Here is a tiny trained network, its code and every weight. The questions are about switching its units off for an input and a class, where a switched-off unit gives its printed mean instead of its output.

import numpy as np


def w(rows, s, z=0):
    codes = np.array(rows[::2]) - 128.0
    scale = np.full(codes.shape[1], s)
    scale[-1] = z or s
    return codes * scale


def f(y):
    return np.maximum(y, 0)


def log_softmax(a):
    a = a - a.max(-1, keepdims=True)
    return a - np.log(np.exp(a).sum(-1, keepdims=True))


def net(x, mask):
    res = np.array(x, float).reshape(1, 6) / 4 @ E
    y = f(res @ A[0][:, :-1].T + A[0][:, -1])
    res = res + np.where(mask, y, B[0][:, -1]) @ B[0][:, :-1]
    return log_softmax(res[-1] @ U[:, :-1].T + U[:, -1])


A, B = {}, {}
E = w([
[128,127,128],'x0',
[202,157,37],'x1',
[125,127,127],'x2',
[100,21,84],'x3',
[1,201,62],'x4',
[125,131,127],'x5',
],0.0078)
A[0] = w([
[153,195,155,66],'n1',
[62,31,75,117],'n2',
[93,143,97,79],'n3',
[128,229,186,84],'n4',
[135,160,143,86],'n5',
[92,107,218,217],'n6',
[97,72,125,152],'n7',
[152,183,144,86],'n8',
[113,100,103,254],'n9',
[69,139,95,79],'n10',
[171,138,55,77],'n11',
[195,152,49,93],'n12',
[60,72,252,157],'n13',
[72,212,99,132],'n14',
[33,203,152,97],'n15',
[74,132,61,81],'n16',
[93,135,95,77],'n17',
[114,49,57,77],'n18',
[158,195,133,107],'n19',
[235,114,126,118],'n20',
[174,128,44,151],'n21',
[118,81,104,68],'n22',
[206,97,236,84],'n23',
[76,157,150,137],'n24',
[116,71,101,106],'n25',
[203,158,66,140],'n26',
[98,70,62,150],'n27',
[72,151,43,117],'n28',
[87,159,136,141],'n29',
[18,176,89,136],'n30',
[146,225,161,72],'n31',
[69,125,80,97],'n32',
],0.011,0.008)
B[0] = w([
[97,118,183,152],'n1',
[115,190,217,212],'n2',
[127,54,121,151],'n3',
[114,159,233,181],'n4',
[88,114,231,136],'n5',
[125,190,37,228],'n6',
[150,164,153,183],'n7',
[100,129,201,151],'n8',
[253,208,140,254],'n9',
[122,100,128,167],'n10',
[33,113,133,167],'n11',
[30,118,97,190],'n12',
[65,180,40,226],'n13',
[168,84,114,215],'n14',
[153,83,170,204],'n15',
[131,65,114,179],'n16',
[113,26,190,149],'n17',
[86,167,233,181],'n18',
[148,180,218,167],'n19',
[133,76,91,218],'n20',
[33,209,96,211],'n21',
[76,137,221,142],'n22',
[110,2,105,213],'n23',
[128,120,76,175],'n24',
[151,136,253,164],'n25',
[88,149,91,211],'n26',
[138,211,194,206],'n27',
[192,62,125,211],'n28',
[152,91,76,173],'n29',
[153,83,104,241],'n30',
[101,120,196,171],'n31',
[152,74,125,178],'n32',
],0.0061,0.0083)
U = w([
[114,145,250,60],'0',
[154,8,88,46],'1',
[174,170,84,253],'2',
[147,156,85,245],'3',
[21,163,43,28],'4',
],0.012,0.0053)

Each question gives the input, the list of numbers given to net, and the class t.
The units are the neurons (one row each of A and B). Each row of codes is followed by its name. A weight is (code - 128) times the scale printed after its matrix; where a second scale follows, it is the last column's (A, B and U).
mask holds one flag per neuron, in row order. A switched-off neuron (its flag False) gives its mean, the last column of its row in B, instead of its output. The means were averaged over made-up inputs and are rounded, as every weight is.
A unit's drop is (log p(t) with every unit on - log p(t) with that unit switched off) / (log p(t) with every unit on - log p(t) with every unit switched off).
The circuit of an input: a set's keep is (log p(t) with only the set's units on - log p(t) with every unit switched off) / (log p(t) with every unit on - log p(t) with every unit switched off). Starting from the 12 units with the biggest drops (on a tie, the unit counted first), units are removed one at a time, each time the one whose removal leaves the highest keep (on an exact tie, the one counted first), for as long as the keep stays at least 0.8.
units of the circuit, in order: the units of the circuit, biggest drop first
most important unit: the unit with the biggest drop
top k neurons: the k neurons with the biggest drops, biggest first
drop of u: that unit's drop, to one decimal
input [1,-4,-7,-1,-7,0], class 1: units of the circuit, in order -> [n23]
input [-5,-5,-8,7,8,0], class 1: units of the circuit, in order -> [n30; n28]
input [1,-3,7,7,7,4], class 0: units of the circuit, in order -> [n2; n27]
input [-4,7,1,5,-1,-3], class 4: top 2 neurons -> [n21; n12]
input [-1,-7,-3,-5,-1,-4], class 4: units of the circuit, in order -> [n13; n6]
input [1,8,-2,-4,3,-6], class 4: units of the circuit, in order -> [n12; n21]
input [-3,7,-5,6,-3,-5], class 4: units of the circuit, in order -> [n21; n12]
input [-7,-5,-8,-6,-2,-4], class 3: top 2 neurons -> [n6; n13]
input [-4,1,0,7,7,-8], class 0: top 3 neurons -> [n2; n27; n18]
input [-3,2,0,-5,3,-2], class 0: units of the circuit, in order -> [n4; n6]
input [-4,6,1,4,0,3], class 4: top 3 neurons -> [n21; n12; n11]
input [-6,-4,4,8,-7,-4], class 0: top 3 neurons -> [n2; n25; n18]
input [1,-6,-8,7,-4,-4], class 3: top 3 neurons -> [n13; n6; n4]
input [8,-7,6,-5,-5,8], class 2: units of the circuit, in order -> [n6]
input [2,5,4,-1,-6,-4], class 1: top 2 neurons -> [n23; n20]
input [0,-7,-4,-4,-7,6], class 1: top 2 neurons -> [n23; n21]
input [-4,-5,-2,7,0,0], class 0: top 2 neurons -> [n2; n25]
input [-1,-6,-7,3,-1,-3], class 3: top 2 neurons -> [n21; n12]
input [5,-6,4,-5,-3,-2], class 4: top 3 neurons -> [n13; n6; n9]
input [4,7,-2,0,8,-5], class 1: most important unit -> n28
input [-4,8,-3,6,2,4], class 4: top 4 neurons -> [n21; n12; n11; n26]
input [3,-7,-7,7,7,-1], class 0: top 2 neurons -> [n2; n27]
input [-1,-6,0,-3,-5,8], class 4: top 2 neurons -> [n13; n6]
input [-8,-8,3,3,-2,8], class 2: drop of n26 -> 0.2
input [-6,8,2,0,-6,-4], class 4: drop of n28 -> 0.1
input [-7,-3,2,5,-4,3], class 2: drop of n6 -> 0.3
input [-2,-5,-4,6,4,-5], class 0: units of the circuit, in order -> [n2]
input [-6,-5,0,-3,-1,5], class 2: drop of n21 -> 0.3
